Below is a small trained network, with its code and all its weights. Each question gives an input and a class and asks what happens when units are switched off, that is, made to give their printed mean instead of their output.

import numpy as np


def w(rows, s, z=0):
    codes = np.array(rows[::2]) - 128.0
    scale = np.full(codes.shape[1], s)
    scale[-1] = z or s
    return codes * scale


def f(y):
    return np.maximum(y, 0)


def log_softmax(a):
    a = a - a.max(-1, keepdims=True)
    return a - np.log(np.exp(a).sum(-1, keepdims=True))


def net(x, mask):
    res = np.array(x, float).reshape(1, 4) / 4 @ E
    y = f(res @ A[0][:, :-1].T + A[0][:, -1])
    res = res + np.where(mask, y, B[0][:, -1]) @ B[0][:, :-1]
    return log_softmax(res[-1] @ U[:, :-1].T + U[:, -1])


A, B = {}, {}
E = w([
[77,127,185,30,120],'x0',
[87,2,102,140,190],'x1',
[187,55,97,67,45],'x2',
[22,181,3,111,149],'x3',
],0.0099)
A[0] = w([
[233,156,186,247,131,246],'n1',
[104,195,89,51,76,86],'n2',
[32,68,200,61,165,86],'n3',
[116,50,126,92,150,254],'n4',
[120,145,131,102,136,253],'n5',
[112,184,175,120,139,12],'n6',
[130,131,68,159,164,159],'n7',
[116,87,139,135,115,142],'n8',
[106,141,70,155,159,23],'n9',
[183,120,23,73,65,121],'n10',
[119,209,210,79,120,81],'n11',
[68,188,203,183,176,222],'n12',
[81,65,58,35,110,132],'n13',
[102,77,169,146,190,224],'n14',
[160,74,172,192,168,147],'n15',
[82,122,86,189,181,88],'n16',
[124,116,47,175,137,157],'n17',
[80,113,72,172,140,179],'n18',
[20,105,120,44,150,94],'n19',
],0.014,0.003)
B[0] = w([
[251,122,123,195,153,254],'n1',
[182,80,172,99,130,191],'n2',
[125,55,112,236,126,221],'n3',
[119,98,168,166,120,217],'n4',
[138,170,201,152,124,158],'n5',
[85,167,101,83,106,156],'n6',
[66,140,146,114,127,186],'n7',
[133,124,143,136,153,162],'n8',
[73,108,118,109,121,179],'n9',
[127,167,103,210,149,215],'n10',
[75,116,143,40,129,189],'n11',
[122,217,122,157,128,214],'n12',
[87,185,113,170,129,235],'n13',
[165,136,118,165,123,199],'n14',
[183,60,122,126,123,206],'n15',
[64,183,106,129,118,203],'n16',
[49,123,145,132,109,199],'n17',
[60,148,156,139,123,203],'n18',
[121,92,88,224,129,224],'n19',
],0.025,0.015)
U = w([
[3,127,182,141,93,110],'0',
[128,32,180,188,140,122],'1',
[92,162,100,236,152,241],'2',
[81,122,28,134,140,3],'3',
[120,156,207,43,125,60],'4',
],0.011,0.0023)

Each question gives the input, the list of numbers given to net, and the class t.
The units are the neurons (one row each of A and B). Each row of codes is followed by its name. A weight is (code - 128) times the scale printed after its matrix; where a second scale follows, it is the last column's (A, B and U).
mask holds one flag per neuron, in row order. A switched-off neuron (its flag False) gives its mean, the last column of its row in B, instead of its output. The means were averaged over made-up inputs and are rounded, as every weight is.
A unit's drop is (log p(t) with every unit on - log p(t) with that unit switched off) / (log p(t) with every unit on - log p(t) with every unit switched off).
The circuit of an input: a set's keep is (log p(t) with only the set's units on - log p(t) with every unit switched off) / (log p(t) with every unit on - log p(t) with every unit switched off). Starting from the 12 units with the biggest drops (on a tie, the unit counted first), units are removed one at a time, each time the one whose removal leaves the highest keep (on an exact tie, the one counted first), for as long as the keep stays at least 0.8.
units of the circuit, in order: the units of the circuit, biggest drop first
unit that matters most: the unit with the biggest drop
k most important neurons: the k neurons with the biggest drops, biggest first
drop of u: that unit's drop, to one decimal
input [0,-7,-4,-6], class 4: unit that matters most : n11
input [3,0,4,-3], class 1: units of the circuit, in order : [n12, n16]
input [-7,5,0,-1], class 1: 4 most important neurons : [n15, n13, n12, n10]
input [-2,-2,4,8], class 0: 2 most important neurons : [n1, n17]
input [4,-4,-5,-7], class 4: 2 most important neurons : [n11, n19]
input [4,8,8,-5], class 1: 4 most important neurons : [n4, n12, n15, n16]
input [8,-3,4,-2], class 1: 3 most important neurons : [n2, n16, n3]
input [3,-3,0,4], class 0: drop of n11 : 0.2
input [3,-8,-7,-8], class 4: drop of n11 : 0.6
input [5,-4,-8,6], class 0: drop of n11 : 0.2
input [-1,-7,-3,-2], class 4: drop of n10 : 0.1
